Each row is followed by its class.
[  -1  -65   64   10   -7   29  -33  -81  -40  -42 -110   36   -6   66
   49   77 -143   66   23   19    4  -51   -8   58   -5   -1  -49  -24
   23   12   22  -29  111   15    9  -17   55   43   79   -7 -114  -42
  -47]
Kov
[  73 -120  101  -64 -124   51 -126 -147   58  -71 -152   68  -82  128
   43   44  -61   53  -44  -55   12  -79  -72   82  -16   38  -31   13
   -9  -51    1  -27   90   -1   45   24   69  213  168   11  -80  -56
  -57]
nete
[  18  -84  -36  -27   -1   28  -69   -2   45  -72 -213  163  -13  -21
  147 -105 -149  135   48  -27 -187  -45   68  -38  157  119    8   93
  -24  -70   34   14   13    2  186   36   57    2   37   51   68  -53
  -64]
lifon
[ -56   -4 -136   43  236  -22   32  150  -27  -44 -124  168   65 -299
  229 -235 -129  160  132   82 -351   39  157 -126  207   99   21  142
  -69    2   57  100  -70   18  215   21   43 -400 -234   38  220  -44
  -33]
bom
[ -26 -171   53 -111 -100    9 -118  -13  104    1  -45  165  -56   21
   28    7  -22   96  -87  -87  -59  -18  -39   34    0   57   20  -16
   40  -30  111  -29   17   -5   45   16    3  143   77   10   72  -77
   25]
fikev
[   6  334  -53  300  137  -46  240  -45 -267   45  149 -336   36  -40
 -130   64  -97 -256  209  237  179  -84   59  -27  -53 -204  -64   -1
   58  191 -166   10   21  -32 -155  -75 -169 -199  -46  -14 -329   86
   52]
fikev
[ -57    1   48  101  -40   88    2 -108 -119  -47 -220   56  -64  -32
   87   41 -279   74  114  138   -7  -62   39   71   82   24  -57   17
   79   83   -3   34  117    7   60  -24   33   90  158   34 -277  -72
  -66]
gol
[  71    3   81  135 -136  117   10 -195 -120 -107 -322    2  -76  101
   95   61 -357   27  160  183   25  -95   50  120   64   60 -121   11
   60   59  -77  -23  161   13   80  -27   45  190  317   47 -341  -33
 -126]
sez
[  33  -67   45 -118  -20  -12  -98  -78   10   53    0   39  -55   20
    5   42   35   24  -65  -24  -19   -4  -19    9   -8   36    5  -62
   10  -15    3  -32   15  -17   26   16   13  114   42   33  -38  -53
   -4]
lifon
[ -50   39  -28 -126   86 -163    1   78   22  194  339  -78   52  -91
 -135  -15  321  -98 -121  -80    6   71  -74  -90 -107  -93   48  -71
  -17   17  -27   -5 -163   -7  -92    1 -151 -114 -202   -1  173    8
  110]
tad
[ -45   70 -102  215  105  122   21   22 -171 -157 -376  203  -89 -247
  302 -226 -443  205  261  259 -302  -31  245    8  314  222  -49  148
   18   83    1   74   55  -13  294  -30  106 -178   42   99 -139 -104
 -134]
sez
[ -35  -61 -174 -161  208  -95  -67  184   67   58   26  171   26 -278
  178 -276   81  152  -37   -9 -402   81  131 -158  201  164   91   71
  -87  -54   90   67 -187  -31  255   51  -16 -284 -302   68  355  -54
   22]
bom
[ -37 -196   34 -204  -74  -59 -147   32  195   68   63  182  -16    4
    7   -7  157   97 -211 -137  -76   54  -93   -8   -7   45   41  -75
   29  -87   69  -19  -69  -13   -3   10    7  152  -38   -1  182  -89
   37]
tad
[  73 -273  102 -182 -175   64 -200  -88  206  -58 -236  307  -67  107
  135  -30  -32  135 -111 -126 -170   25  -33   44   42  166    0    6
   -9 -140   73  -38   27   11  170   69  142  247  201   47  165 -100
  -84]
tad
[ -24  -64   30 -168   -6 -120  -55   53  125  142  304  -15   66   56
 -141   59  319  -77 -200 -154   67   32  -94  -31  -97  -67   48 -120
   25  -39   -3  -51 -121   -3 -152  -19  -84   83 -155  -76  171  -15
  138]
tad
[  47  -73  -43   -7   19   35  -25   -1   35  -28 -170  144  -27  -95
  152 -128 -149  100   50   80 -163   12  103    5  107  104  -37   30
  -28  -30   23   12  -18    5  189   12   40  -57   36   28   69  -34
  -63]
dazek
[ -18  260  142  286  -31    1  137 -197 -279   52  211 -382  -53  128
 -253  243  -37 -330   97  210  401  -95  -94  166 -215 -308 -129 -122
  144  266 -194  -36  144  -22 -296 -114 -135  136  146  -46 -573   48
   75]
Kov
[  41   94   67  154  -42   77   47 -181 -164  -99 -166  -94  -45  132
    5   95 -208  -51  109  111   90 -137   37   94   21  -88  -96   19
   38  106 -130  -28  153  -14  -35  -42   40   80  179    6 -365   -7
  -47]
tad
[  31 -209  -31 -196  -15    3 -154   38  206  -43 -138  281   25  -25
  147 -143   49  186 -116 -149 -263   22   15  -61  122  176   53   76
  -50 -164   89    3  -80   12  160   73   96   33  -10    7  314  -81
  -39]
bom
[  21  216   94  121   86 -167  161  -56 -185  187  473 -479  124  191
 -362  287  288 -358  -13   28  398  -43 -155   16 -313 -368  -42 -213
   53  151 -182  -79    0    5 -464 -105 -185  -55 -122 -131 -222  100
  186]
nete
[  47 -436   88 -469 -166  -42 -325   18  377   24 -121  363  -49  149
   87  -22  200  273 -341 -332 -223   80  -95  -16   41  218  107  -47
  -22 -271  204  -99  -51   12  123  110  155  295   32   -1  386 -104
  -30]
dazek
[  34  215   -4  240   29   39  152  -60 -183    9   15 -204  -13  -17
  -22   35  -96 -171  174  223   88   -3   48    8  -42 -100  -75  -11
   57  148 -134   33   35  -17  -23  -40  -89  -75   89   18 -214   32
   -8]
sez
[  20 -117   -5 -136   71  -86  -41   81  107   64  109   70   63  -68
    6  -28  140   74 -102  -99 -124   62  -17  -75  -34   10   53  -15
  -32  -77   34   14  -87  -10    1   17   11  -86 -170  -31  233  -23
   52]
lifon
[ -49   64  -53   91   66   10   15   48 -104   -7  -20   49  -19 -125
   88  -78 -128   11   87  109  -66  -21   84  -15  103   43   -6   12
   12   77   -9   28  -16   -1   63  -35  -28 -131  -42   23  -29  -69
   10]
nete
[ -26  101  154  206 -146  118   33 -239 -209  -39 -106 -132  -77  158
  -60  220 -297 -136  127  171  290 -140  -14  204  -84 -115 -142  -65
  139  193 -117  -62  220   14 -151  -81    7  279  335  -15 -595  -46
  -44]
gol
[ -11   11   28  157   40   81   43 -132 -146 -111 -284   -5  -52   -1
  131   38 -327   77  187  140  -25  -91   55   41   91   -7  -94   40
   26   69  -41   29  168   21   91  -36   60  -43  123   55 -238  -51
  -92]
tad
[ -12 -296  -25 -249  -59   88 -206   21  140  -82 -391  407  -75 -111
  294 -130 -175  372  -41 -101 -361  -10   84  -36  261  275   28   87
  -59 -115  161   13   16   39  311  103  156   69   57   96  245 -138
 -112]
gol
[ -81  282 -105  160  229  -89  213   44 -254  122  195 -298   35 -172
  -90    8   -4 -158  170  221   50   17  103  -73   26 -129  -24  -15
   28  160 -126   28  -43  -24  -87  -47 -181 -292 -218    9 -180   73
   71]
fikev
[ -15  -55  -21  -85   19   22  -68  -13   -6   -8 -115  117  -45  -78
  122  -50  -79  129   -5   29 -171    0   76  -23  143   93    2   30
   -8    8   18    8   -1   -8  145   37   21  -32   -9   60   47  -74
  -39]
Kov
[  15 -194    8 -110  -21  -13  -84   13  119  -45 -165  193  -12  -17
  130  -43  -81  198  -64  -61 -160    9  -11   -3   80   72   17   36
  -39  -89  105   32   33   22  103   19   80   -3    6    3  147  -57
  -51]
Kov
[  48  -66  129  -15  -61  -42   -4 -131    6   20   33 -106   10  198
 -102  188   -6  -89  -41  -27  167  -46  -99   79 -133  -86  -45  -97
   49  -13  -42  -79   88   20 -175  -53   -7  152   98  -61 -170    0
   10]
sez
[  -5 -192   -7 -288   79 -186 -185  152  286  153  336  182   57  -53
  -48 -105  508   13 -322 -266 -155  136 -140 -130  -74   -3  144  -94
  -46 -150  114  -10 -206  -15  -12   34  -30  -33 -308  -32  534  -52
  147]
tad
[   0 -247  133  -80 -202  109 -219 -155   70 -111 -340  252 -109  165
  151   52 -270  157  -55  -62  -51  -78  -12  144   96  199  -46  -25
   57  -40   83  -63  144   25   93   16  161  369  300   48 -139 -159
  -80]
bom
[   9   71   62  185  -30   81  114 -153 -216  -82 -174  -95    2   68
    5  146 -333  -34  184  173  120 -126   48   95   10  -69 -124   12
   66   98  -76  -22  198   30  -30  -59   34   53  189   19 -384   -2
  -67]
fikev
[  97  -46  246  -54 -211  -56  -42 -216  -12   26  145 -282  -67  485
 -380  332  187 -120 -159  -90  439  -45 -272  177 -224 -186  -56 -226
  165  -41  -79 -138  143   -2 -320  -39 -112  511  186  -81 -313   97
   41]
Kov
[ -21  120    6  217   79   47  116  -90 -203  -62  -99 -130  -10  -35
   38   51 -275  -31  202  201   55  -65   63   88   33  -82 -108   31
   16  132  -83   35  138   25  -44  -49   11 -130   47    0 -334   -3
  -48]
nete
[  37   91   52  112  -29   13   82 -105 -105   31   45 -140   -5   87
  -99   89  -61 -128   77  117  170  -22  -14   87  -88  -30  -90  -59
   28   59  -93  -29   54    8 -100  -38  -50   48  104  -31 -227   33
  -20]
nete
[ -13  -51  -38 -142  101 -113  -47   73   69  129  182   41    4 -153
  -14  -87  210   -1 -104  -29 -144   83  -28 -106    2  -55   40  -34
  -12  -33   20   17 -121  -12   30   27  -56 -142 -204   12  200  -24
   93]
lifon
[ -44  454  -88  411  192  -40  299  -33 -378   42  182 -432   20 -101
 -120   29 -169 -297  298  336  210  -93  110    5  -20 -251  -93   20
   36  277 -216   57   13  -41 -142 -118 -195 -291 -100  -25 -463  106
   72]
Kov
[  -5 -129   12 -243   23 -123 -109   43  134  113  178   35    6   32
  -71   -7  271   -2 -189 -147  -76   79  -79  -47  -21   33   63  -77
   -3  -88   51  -39 -113   -1  -27   44  -59   27 -153   -4  218  -25
   89]
bom
[ -93  359 -123  412  179   97  254  -42 -434  -65 -242 -144  -55 -281
  139  -50 -463  -51  439  461  -51  -72  253    6  231  -74 -147   76
   57  311 -170  103  111  -11  107  -63  -78 -321   -4  111 -467   -3
  -59]
Kov
[  72  -53   25  -16  -86   65  -52  -58   33  -47 -130   82  -35   48
   63  -23 -102   31   16   27  -47   -7   40   58   28   81  -37   13
   18  -12   -2  -24   25   22   79   32   30   80  150   11  -21  -31
  -56]
nete
[   1  104  -28  132  136  -64   95   23 -134   27   70  -85   33  -73
   -6  -29  -46  -66  103   88  -30  -17   36  -26  -19  -86   -7    1
   10   86  -38   28   21    8  -12  -38  -58 -190 -111   -3  -73    9
   20]
gol
[ -42  262   78  252    6  109  157 -207 -366  -14 -130 -274  -39   53
  -43  192 -363 -165  272  284  260 -123   91  130   12 -106 -170  -19
   93  204 -189  -35  196    3 -106  -91  -38   42  200   36 -622   14
  -56]
tad
[  11 -168 -104 -135  160  -72  -98  160  165    0  -32  250   28 -187
  182 -227   84  186  -69  -77 -383   88   59 -119  124  145   87   81
 -100 -150  123   47 -119  -11  210   29   83 -210 -232   15  437  -72
   -1]
sez
[  51 -154  -71 -134   26  -42 -109   84  191   26  -29  220   11  -83
  112 -195   93  138  -99  -58 -237   94   28  -96   78  144   68    1
  -60 -136   75   21 -125   -1  192   56   10  -94  -80   11  359  -49
  -20]
gol
[  27 -479  -93 -516  -68  -55 -344  238  417  -12 -201  601   28 -102
  225 -304  227  475 -305 -417 -526   55    1 -248  253  312  198   32
 -107 -341  307  -26 -213   40  353  164  117   18 -207   57  899 -139
   32]
gol
[  61   70  -40   78   77  -53   33   39  -20   55   90  -33    6  -77
  -20  -95   44  -99   35   91  -41   42   36  -42  -27  -43   18   -2
  -21   15  -20   26  -60  -13   72   -9  -69 -175  -39  -13   50   16
   24]
dazek
[  36 -145   -5  -76  -49   48 -101  -27  107  -39 -165  175  -20   -2
  132  -72 -102   61  -16   -3 -157   18   28   -5   65  119   -9   15
  -12  -58   65    2    6   24  171   40   73   17  115   24   69  -66
  -43]
bom
[ -87  262  -76  206  163  -80  166   49 -189  136  270 -225   54 -139
  -90    7   43 -176  123  186   94   13   49  -56  -33 -159  -18  -59
   52  185 -109   38  -57  -33 -147  -73 -166 -210 -164  -22 -161   12
   98]
gol
[-113  475 -144  429  275    4  379   33 -540   10  -14 -280   14 -290
    1  -97 -365 -167  400  464   21  -84  230 -122  122 -163  -89   91
   93  330 -194  104   40  -13   35 -123 -175 -500 -172   36 -419   61
   45]
gol
[   4   98   40  242   43   77  106 -123 -232  -81 -199  -82  -31    5
   29   96 -349  -18  211  221   54 -107   59   73   65  -76 -135   26
   51  134  -79   18  189   24   -3  -70   51  -39  126   43 -363  -21
  -64]
tad
[ -58  355  -44  324  230  -77  278   -8 -308   84  239 -394   91  -76
 -148   82  -43 -270  231  239  226  -25   43  -19  -94 -270  -69  -28
   38  197 -185   38   29    0 -236 -123 -129 -324 -141  -57 -343  103
   74]
lifon
[  30   82  -24  120   42   -3   61  -62  -88  -23  -55  -88  -18    4
   34   11 -107  -19  109  103  -17  -67   56  -15   48  -36  -45   31
  -21   80  -80   11   27  -22    9  -22  -45  -39   16   23  -92   -8
  -20]
sez
[  45 -120   38 -157  -24  -87  -92  -19  137   53   98   47    6   91
  -55    6  177   26 -149 -139  -27  -22  -72  -39  -56  -51   62  -21
  -23  -99   31  -51  -54  -11  -35   11  -28   70  -44  -62  161  -16
   47]
gol
[  31  267   40  306   63   31  168 -158 -284  -25   11 -293  -35   37
  -77  106 -226 -237  208  242  206 -112   49   74  -51 -190 -117    3
   69  189 -183    1  122  -17 -101  -83  -88  -39   89    0 -463   44
   12]
tad
[ -15  162   66  224  -38  136   84 -210 -315  -72 -280 -105  -80  -15
   90   89 -468  -44  268  302   88 -105  124  134  105  -13 -145   13
   94  198 -119    9  223   -5   -7  -46   53   21  276   87 -612  -50
 -103]
lifon
[  59   34   -6  -17    6  -78   37    3   34   90  195 -123   28   55
 -110   18  157 -141  -58    7  102   27  -44  -12  -99 -101   -8  -89
   11   31  -63  -13  -80   -9  -87  -13 -103  -19  -42  -36   29   35
   71]
dazek
[  65 -260   61 -233 -108  -12 -175    3  240   -6  -81  267   -5   41
   80  -73  111   95 -173 -158 -170   58  -54  -16    4  109   43  -24
  -29 -162   95  -34  -52   22  134   64   95  102   40    9  296  -53
  -26]
tad
[   4  -19   24   22   61  -47   31  -41  -40   28   57  -69   11   23
  -38   63   14    0   -8   22   61  -10  -64   -1  -65 -106  -19  -44
   -6   21  -39   15   47   30  -77  -46   -4  -18  -37  -38  -41   -3
    7]
gol
[  52 -161  104  -30  -93   69  -87 -119   30  -68 -177   77  -71  133
   53  101 -185  107  -14  -44    9  -71  -23   93  -17   47  -41   -7
   21  -37   73  -47  158   19   17   -2  122  158  189  -12 -152  -71
  -62]
gol
[  29 -211   12 -238   48 -126  -96   94  229   86  150  110   78    9
  -32  -19  284   98 -211 -226 -109   81 -113  -97  -74    1   82  -28
  -60 -173   86   -5  -98   13  -34   31   21  -48 -183  -69  364   -6
   66]
lifon
[  70 -395  -43 -466    4 -129 -306  187  464   43   86  407    9  -70
  119 -247  389  249 -368 -387 -412  114  -85 -162   49  170  186   40
 -114 -288  216   -9 -246  -15  209  119   61    5 -253  -17  768  -80
   72]
Kov
[ -39  123   27  270  -32  151   79 -139 -276  -98 -284  -24  -79  -34
  102   76 -468  -25  251  271   44 -139  133  112  118  -18 -119   38
  105  191  -47   14  202   12   70  -52   27   45  246   59 -478  -73
  -64]
gol
[  82 -293  -15 -244  -94   17 -205   61  248  -38 -231  367  -26    0
  176 -155    1  256 -126 -147 -301   26   34  -33  124  239   45   33
  -42 -174  140  -26  -55   14  277  100   90  121   42   39  384  -92
  -85]
dazek
[  18  -49   -8   88  -79  156  -38  -92  -54 -128 -396  200  -65  -60
  229  -90 -356  140  177  129 -134  -62  117   67  183  117 -101   76
  -12   29   -2   39  124   21  223   20  107   16  230   94 -137  -75
 -127]
lifon
[  57 -516   35 -595  -50 -146 -384  148  521   63   89  466  -24  -42
  128 -200  460  291 -470 -420 -422  165 -139 -142   38  214  209  -12
  -85 -329  264  -27 -235   -2  229  124  103   79 -227   -7  788 -106
   71]
Kov
[  26 -353   36 -283 -122   81 -267  -35  199  -89 -372  432  -95  -33
  269 -106 -155  347 -117 -117 -348   10   31   16  200  300   16   49
  -28 -155  182  -27   40   21  287   84  202  173  131  100  193 -159
 -121]
sez
[ -37  129 -219   93  255  -71  118  127  -33   16   47  -15   82 -248
  114 -226   23   -3  104   86 -223    7  139 -166  143    4   33  101
  -67   -9  -44   80 -141  -26  170  -12  -75 -380 -270   35  206   15
   33]
fikev
[  39  -20  152 -141  -90 -132  -40  -78   28  173  348 -202  -11  192
 -287  205  308 -206 -211  -86  264   26 -204   41 -265 -197   12 -195
   82   17  -50 -103  -23  -10 -266  -19 -112  195   11  -65  -88   33
   97]
dazek
[  -9  -75   84  -19 -108  105  -97 -119  -66 -110 -305  138 -111   38
  142   36 -285  154   73   67  -56  -58   80   84  168  124  -55   37
   45   44  -10  -32  118   16   93   21   90  117  193   47 -224  -90
  -89]
Kov
[ 126 -328   79 -324 -142  -57 -235   -6  334   47   72  228  -16  137
  -17  -22  270   61 -281 -240 -100   74 -161  -12 -124  113   70  -88
  -25 -197  116  -64  -99   13   79   57   32  214   51  -21  390  -55
   24]
nete
[ -55  456   58  489   33   46  329 -191 -478   23  109 -546  -12   52
 -215  289 -316 -359  341  400  468 -139   32  166 -141 -305 -193  -53
  142  369 -270   28  179  -22 -312 -146 -170    7  166  -16 -858   90
   10]
nete
[  28   30  103   -4    3 -104   46  -60  -33   99  256 -214   52  164
 -220  170  164 -146  -83  -49  225  -13 -121   48 -211 -186  -35 -109
   40   29  -84  -72    3    6 -240  -38  -78   85  -35  -85 -107   55
   63]
dazek
[  79 -256   74 -220 -135  -10 -172  -43  198  -47 -126  193  -29  132
   69  -19   39  139 -167 -185 -138  -38  -54   -4   28  119   40   11
    3 -148   85  -48   -3    2  113   51   65  209   84    0  177  -76
  -26]
sez
[ -61  143   63  129  -38   58  102 -139 -247    0 -121 -158  -57   34
  -30  159 -260  -71  173  194  162  -57   60   81   37  -59  -94  -30
   74  149  -84  -21  136    9  -93  -33  -37   30  156   40 -427    2
  -40]
tad
[  36  141   39  178  -36   28  116 -153 -134    2   11 -222   -1  104
  -88  140 -121 -198  114  166  216  -74    4   81  -79 -112 -103  -64
   40  109 -143  -36   99   -4 -112  -59  -29   18  149  -16 -379   45
  -11]
fikev
[ -33  323  132  398    6   76  266 -239 -423  -29  -15 -440    5  185
 -152  289 -360 -311  306  303  400 -150   35  196 -122 -225 -197  -41
  135  270 -245  -39  229   10 -274 -127  -83   74  241  -40 -752   70
  -37]
bom
[  78  -18   53   -4  -88  -10    9  -80   46   41   58  -79    8  147
 -114  108   55 -147  -19   12  122   11  -65   54 -129  -58  -53  -93
   30  -28  -43  -47    9    2  -70   -5  -36  141  107  -41 -108   31
   28]
bom
[  56  276   47  262   15  -20  178 -152 -243   37  151 -371  -15  119
 -208  196  -80 -267  150  207  312 -114  -32   54 -138 -266 -102  -36
   58  180 -197  -14   80  -27 -212  -91 -154   42   85  -44 -442   79
   46]
nete
[  58 -222   61 -249  -76 -123 -125    1  240  121  222  100   25   90
 -128    1  360  -42 -244 -211   -4   73 -164  -21 -178   -9   42 -126
    2 -140   52  -82 -116   11  -43   34  -83  131  -31  -38  325   -5
   97]
fikev
[-58 -26  25 -47  26 -31 -44   8  30  53  96  16   2 -27 -26   6  62 -18
 -54 -38  22   3 -33  -8 -27 -33   2 -26  27  17  -8  -4 -54  -3 -30 -34
 -30  17 -65 -16  28 -39  60]
tad
